Here is a tiny trained network, its code and every weight. The questions are about switching its units off for an input and a class, where a switched-off unit gives its printed mean instead of its output.

import numpy as np


def w(rows, s, z=0):
    codes = np.array(rows[::2]) - 128.0
    scale = np.full(codes.shape[1], s)
    scale[-1] = z or s
    return codes * scale


def f(y):
    return y / 2 * (1 + np.tanh(0.7978845608 * (y + 0.044715 * y**3)))


def log_softmax(a):
    a = a - a.max(-1, keepdims=True)
    return a - np.log(np.exp(a).sum(-1, keepdims=True))


def net(x, mask):
    res = np.array(x, float).reshape(1, 6) / 4 @ E
    y = f(res @ A[0][:, :-1].T + A[0][:, -1])
    res = res + np.where(mask, y, B[0][:, -1]) @ B[0][:, :-1]
    return log_softmax(res[-1] @ U[:, :-1].T + U[:, -1])


A, B = {}, {}
E = w([
[127,128,131,127],'x0',
[129,130,131,128],'x1',
[115,247,129,186],'x2',
[185,110,250,197],'x3',
[121,79,67,255],'x4',
[6,109,171,144],'x5',
],0.0078)
A[0] = w([
[98,136,83,108,113],'neuron 0',
[64,116,159,131,97],'neuron 1',
[135,170,132,144,144],'neuron 2',
[121,148,184,47,108],'neuron 3',
[157,146,115,126,80],'neuron 4',
[146,3,122,87,72],'neuron 5',
[109,146,59,112,106],'neuron 6',
[129,153,151,91,77],'neuron 7',
[186,99,103,117,77],'neuron 8',
[123,149,152,91,99],'neuron 9',
[39,132,172,110,99],'neuron 10',
[77,108,151,131,83],'neuron 11',
[127,92,90,183,38],'neuron 12',
[196,157,117,113,111],'neuron 13',
[128,117,161,149,179],'neuron 14',
[104,133,93,101,105],'neuron 15',
[131,103,108,159,62],'neuron 16',
[135,106,101,166,60],'neuron 17',
[178,116,110,121,104],'neuron 18',
[193,155,108,111,102],'neuron 19',
[122,69,98,177,127],'neuron 20',
[184,147,99,125,92],'neuron 21',
[152,119,180,157,55],'neuron 22',
[128,155,183,57,38],'neuron 23',
[120,244,110,185,71],'neuron 24',
[108,144,82,97,108],'neuron 25',
[126,90,140,115,68],'neuron 26',
[103,126,69,119,108],'neuron 27',
[111,130,95,110,93],'neuron 28',
[100,118,95,199,91],'neuron 29',
[132,142,154,87,88],'neuron 30',
[120,145,128,126,251],'neuron 31',
[116,107,114,106,73],'neuron 32',
[153,114,207,152,56],'neuron 33',
],0.015,0.013)
B[0] = w([
[176,112,199,160,153],'neuron 0',
[103,80,93,214,155],'neuron 1',
[111,115,139,98,164],'neuron 2',
[169,178,42,155,176],'neuron 3',
[90,137,132,185,125],'neuron 4',
[3,235,194,63,174],'neuron 5',
[169,123,199,161,166],'neuron 6',
[140,199,65,177,132],'neuron 7',
[61,101,137,158,143],'neuron 8',
[140,168,72,163,138],'neuron 9',
[96,57,96,190,174],'neuron 10',
[95,120,105,192,139],'neuron 11',
[150,232,46,186,142],'neuron 12',
[66,71,102,197,162],'neuron 13',
[166,91,138,116,190],'neuron 14',
[178,122,184,166,142],'neuron 15',
[126,206,105,166,127],'neuron 16',
[133,205,97,155,132],'neuron 17',
[75,92,122,148,144],'neuron 18',
[78,65,124,190,158],'neuron 19',
[174,172,73,102,186],'neuron 20',
[68,99,113,207,150],'neuron 21',
[174,149,198,165,141],'neuron 22',
[163,220,80,164,150],'neuron 23',
[14,184,191,36,200],'neuron 24',
[174,127,211,166,152],'neuron 25',
[100,246,174,146,123],'neuron 26',
[192,121,186,166,158],'neuron 27',
[172,153,206,177,132],'neuron 28',
[173,189,54,106,176],'neuron 29',
[145,187,87,147,135],'neuron 30',
[178,10,96,39,254],'neuron 31',
[125,204,211,156,122],'neuron 32',
[194,150,196,147,158],'neuron 33',
],0.0083,0.012)
U = w([
[188,219,2,146,106],'0',
[228,133,215,171,60],'1',
[16,211,154,70,74],'2',
[155,96,72,100,255],'3',
[68,67,61,211,38],'4',
[162,98,83,77,204],'5',
],0.01,0.0088)

Each question gives the input, the list of numbers given to net, and the class t.
The units are the neurons (one row each of A and B). Each row of codes is followed by its name. A weight is (code - 128) times the scale printed after its matrix; where a second scale follows, it is the last column's (A, B and U).
mask holds one flag per neuron, in row order. A switched-off neuron (its flag False) gives its mean, the last column of its row in B, instead of its output. The means were averaged over made-up inputs and are rounded, as every weight is.
A unit's drop is (log p(t) with every unit on - log p(t) with that unit switched off) / (log p(t) with every unit on - log p(t) with every unit switched off).
The circuit of an input: a set's keep is (log p(t) with only the set's units on - log p(t) with every unit switched off) / (log p(t) with every unit on - log p(t) with every unit switched off). Starting from the 12 units with the biggest drops (on a tie, the unit counted first), units are removed one at a time, each time the one whose removal leaves the highest keep (on an exact tie, the one counted first), for as long as the keep stays at least 0.8.
circuit, biggest first: the units of the circuit, biggest drop first
k most important neurons: the k neurons with the biggest drops, biggest first
drop of u: that unit's drop, to one decimal
input [3,-6,-3,8,-8,-3], class 0: most important neuron => (neuron 3)
input [-6,1,-2,0,0,7], class 4: circuit, biggest first => (neuron 10; neuron 1)
input [1,-3,-6,-3,-7,4], class 0: 3 most important neurons => (neuron 3; neuron 23; neuron 24)
input [-6,-6,-6,5,1,2], class 2: 2 most important neurons => (neuron 5; neuron 31)
input [-4,7,1,4,7,-7], class 0: 2 most important neurons => (neuron 20; neuron 12)
input [0,-8,7,6,7,8], class 3: circuit, biggest first => (neuron 29; neuron 14)
input [7,0,-6,6,-1,8], class 4: 4 most important neurons => (neuron 10; neuron 1; neuron 11; neuron 24)
input [1,1,-5,6,7,-6], class 0: circuit, biggest first => (neuron 20; neuron 12)
input [2,-3,-7,1,-3,7], class 2: 4 most important neurons => (neuron 5; neuron 26; neuron 13; neuron 19)
input [4,6,-5,4,-7,0], class 0: circuit, biggest first => (neuron 3; neuron 23)
input [6,-3,7,-5,6,-8], class 4: circuit, biggest first => (neuron 21; neuron 19)
input [5,1,-5,-1,-4,6], class 4: 2 most important neurons => (neuron 10; neuron 1)
input [-5,-3,-5,-8,-4,-8], class 1: 2 most important neurons => (neuron 25; neuron 6)
input [-4,5,5,4,2,2], class 2: 2 most important neurons => (neuron 24; neuron 3)
input [-4,3,1,2,-7,-1], class 0: 2 most important neurons => (neuron 3; neuron 23)
input [-2,5,-7,3,3,4], class 2: circuit, biggest first => (neuron 5)
input [2,1,-2,-6,-5,6], class 1: drop of neuron 0 => 0.2
input [3,-6,8,7,7,-7], class 2: drop of neuron 24 => 1.1
input [-6,-2,8,7,1,1], class 2: drop of neuron 24 => 1.8
input [-2,8,4,-4,8,7], class 0: circuit, biggest first => (neuron 29)
